Two labels a row:
[-15   3  27 -12  16 -38  42   6 -67  -3  45  17 -12 -84 -47 -11 -25  -7
 -26  -6 -15 -29   8   5  42  42  34  19   2 -10  37  10  21  18  12  16
   4  18 -19  16  -3  27  48  -9  21 -26  -7   8  39 -43 -11  61  30 -26
  24 -10 -36 -55  12   0   6 -12   3  35 -18 -19 -21  33  -4 -19]  lg, X
[  2  22  26 -17  -7 -26  27 -24 -25  19  13  17 -38 -50 -55   6 -13  -9
 -30 -48   6  17 -16  -2  29  12   6  19  -5 -15  44   2  35  23 -11  19
  19  -7 -18  15 -11  24  28 -16   4 -44  22   6  52 -18   7  26  14 -26
  37 -11 -14 -34  14 -15  44  12 -17   4   5  -5 -27  14 -14 -12]  ds, X
[   3    9   20    2   22  -42   32  -16  -57   19   50   21  -57 -104
  -49   -4    6  -20  -40  -18   51    8    1    4   65   47   -4   28
  -10   22   70  -10   53   18   -1   47   -6   35  -24    3   -1   48
    3   15  -15  -98   28   12   36  -27    5   22   29  -23   36  -21
  -47  -28   28  -18   -1    2  -21   45   -3   -7  -43    0  -19    6]  ds, V
[-16   9  14  -3  26 -34   7 -21 -42  -8  25  33 -18 -49 -20 -15  22 -10
 -16 -12   9  11  -2  10  17   4   0  35  -7  -5  33   7  35  14   8   3
   7  23 -20  16   2  19   9   7  -1 -27  16  18  10 -17  -5   1   6  -3
  32 -31 -24 -14  17  -5   7  -5 -14  31  -3 -26 -18 -16 -10  -6]  ds, V
[-22  30   3   4  14 -23   0 -17 -28  17  -3  28 -24 -68 -15  -4   6  -9
 -26 -55 -22  22 -14 -43   7 -31  18  20  -1 -18  16  -2  -6   1  -7  -4
   2   5  -3  11  -4   2   6  -3  -7 -17  12  25  19   0  18  10  -3  -4
  14   0   0 -35  11  -7  24   5 -33   2  -1 -21  -7 -26  -9  -4]  ds, X
[  0   8  15 -15  32 -28  32   0 -51  19  37  14 -36 -62 -30  27  22  -7
   4 -36  29  15   6   1  30   8 -12  17 -14   1  45  -7  15  25  -1  15
   1   1  -6  16  13  -5   8   7 -16 -29   6  -3  41   9   6   8  18  -2
  12  -4  10 -36  18 -24  12   9 -18  20 -13 -44 -12  10 -13  -1]  Ll, X
[ -9   5  19 -15  15 -46  30   7 -28  15  46  12 -22 -57 -39   5   3   1
   1  -4  20  17 -25   4  12  27 -26  17 -21 -19  48  -3  28  18  -5   5
  22  14  -2  16  -8  15  19   3  -1 -14  12  -1  32 -33 -12  23  17  -8
  17 -17  -9 -16  15 -21  -5  25 -10  21   9 -44 -22  20  -6   4]  Ll, X
[ -4   7   9  -9  22 -25  26 -21 -28  15  40  21  -6 -39  -7  -2   9  -2
 -10 -13   8  12  -5   7  49  17  -9  11 -13   2  30  -9  40  20   0   4
  29  17 -14  19  -1  16 -27  -1 -11 -23  33  34  30  10  -3 -12  -1 -23
  24 -30  -7 -17   9 -25   1   9 -13  -2  11 -27  -9 -10  -9   2]  ds, X
[ 20   3  11  -7  26  -6  30   2  -9  18  36   3 -25 -40 -14  -6  13  -8
   3 -26  39  26   8   7  39  21 -22   8 -13  30  74 -18  37  18 -30  25
   7  16  -8 -32  -7   1  -4 -17 -21 -46  11  -1  23 -15   4 -11  23   6
   4   0 -17  -5   6 -21  -3  20 -11   2  -4  -8 -22  -7   6  12]  Ll, X
[  0  11   5   0  14 -12   6 -20 -58   3  28  40 -17 -56 -25  -9   4  -3
  -9 -22  30 -14   9  -7  32   4   7   6  -1   9  38  -7  16  14  11  14
   1  -3 -15  13  -7  26  14  13   0 -49  20  11  23  -5  -9  10   8 -24
  35 -16 -29 -31  13  -7   3  -7 -23  27   2 -27 -14  -4 -25  -5]  ds, V
[-14  -6  11 -12  42 -48  47  -4 -36  20  34  17 -16 -66 -55   4  -6   0
 -33  14   9   2  -2  12  -8  36  -2  19 -10 -17  70  19  14  19   3  -7
  11  10  -4  11  -5  14  24 -14  10  12   4  50   7 -15 -16  36  21   7
  11 -19 -23 -31  19   0  -1 -11   2  24 -10 -40  -3  18   0 -16]  lg, X
[-10  13  16  -5   7 -29  -4   5 -45   0   9  19  -7 -16 -43   0 -18   0
 -25 -21   4  -3   5 -15  30  -5   3   8 -16 -38   5   5  18  18   3  32
  11  10  -9  24   9  37  16  10   1 -30  19   9  44 -25   4  39  19 -26
  40 -18 -16 -21  12   2   8  -3 -21  12  15   3 -20  12 -19  -3]  ds, X
[ -9   3  -5  15  25  -1 -33 -33 -58 -11 -19  37   2 -35   3  -5  12 -28
 -24   3   6 -25  16  19  31 -19  10   0   9 -18  21  17  -2   4  13   3
 -19   6 -24   0  18   3 -22  17 -11 -72  20   1 -34  46  -7 -14   1 -29
  32 -21 -21  -4  12  20  -2 -20 -12  23  -1   0  -2 -24 -20  -7]  ds, S
[  3   0  -2  10  10 -16 -16 -10 -36  17  28   9   2 -34 -11   1  12 -13
  25   6  65 -35   9   6  40  19  -9  -1   0  15  19  -4   7  10   6  38
 -18   7  -5  25  -3  30 -11  38   2 -40  15   0  16 -20 -14  -4  17 -19
  20  -4 -15  -8  26 -16 -10   8 -40  20  16 -16   1  -2  -9  10]  Ll, V
[-15  34   4 -12  14 -73  32   5 -42  17  20   2 -25 -46 -45   5  15  45
 -22 -35  18  22  -4  11  30   7 -20  10 -12   6  61  -1  17  21   1  32
   5   5  17  23   4   5  27  22  -8 -47   9 -21  37  -3  25  23  14  -5
  28  -4  -8 -36  25 -17  19   6 -13  18  -1 -16  12  21 -19  13]  Ll, X
[  5  22   6 -26  13 -30  34   3 -31  25  37   8 -33 -51 -53   9  25   2
   9 -30  35  11  -4   0  24  10 -29   1 -12  -7  61  -7  17  21  16  27
   3  -6  -8  23   4   0  12   8 -23 -27   7  -6  48  -8  21   0  22   5
  18   9  -2 -34  20 -42  20  28 -42   5  10 -35  -4  -5  -9  14]  Ll, X
[ -4  27 -10  26  -5 -10 -31 -32 -55 -10 -15  20   5   6 -10   3   2 -25
  -5 -21   3 -14  -7  -4  33  -3  11  -9  -2 -25  23  10  -3   9 -12  30
 -20  -7  -6   6  11  12 -17  43 -12 -71  31  -1  -6  30 -15 -11  -7 -26
  22 -22 -21  -2  11  18  11  -4 -22  13   3  22  -4 -24 -24   6]  ds, S
[-18  -1   1 -14 -12 -22  12  13 -37   5  36   4   3 -19 -41 -15 -14   8
  26  -2  64 -46  -6  -7  27  13  -4  -2  -9  -4  19 -16  14  17  -2  38
  -5   3  -5  21   1  24  32   9  -1   4  -1  17  66 -91  11  42  -3 -21
  27 -16  -8 -37  16 -31  -5  21 -38  19  37 -19  11   8 -16   3]  ds, V
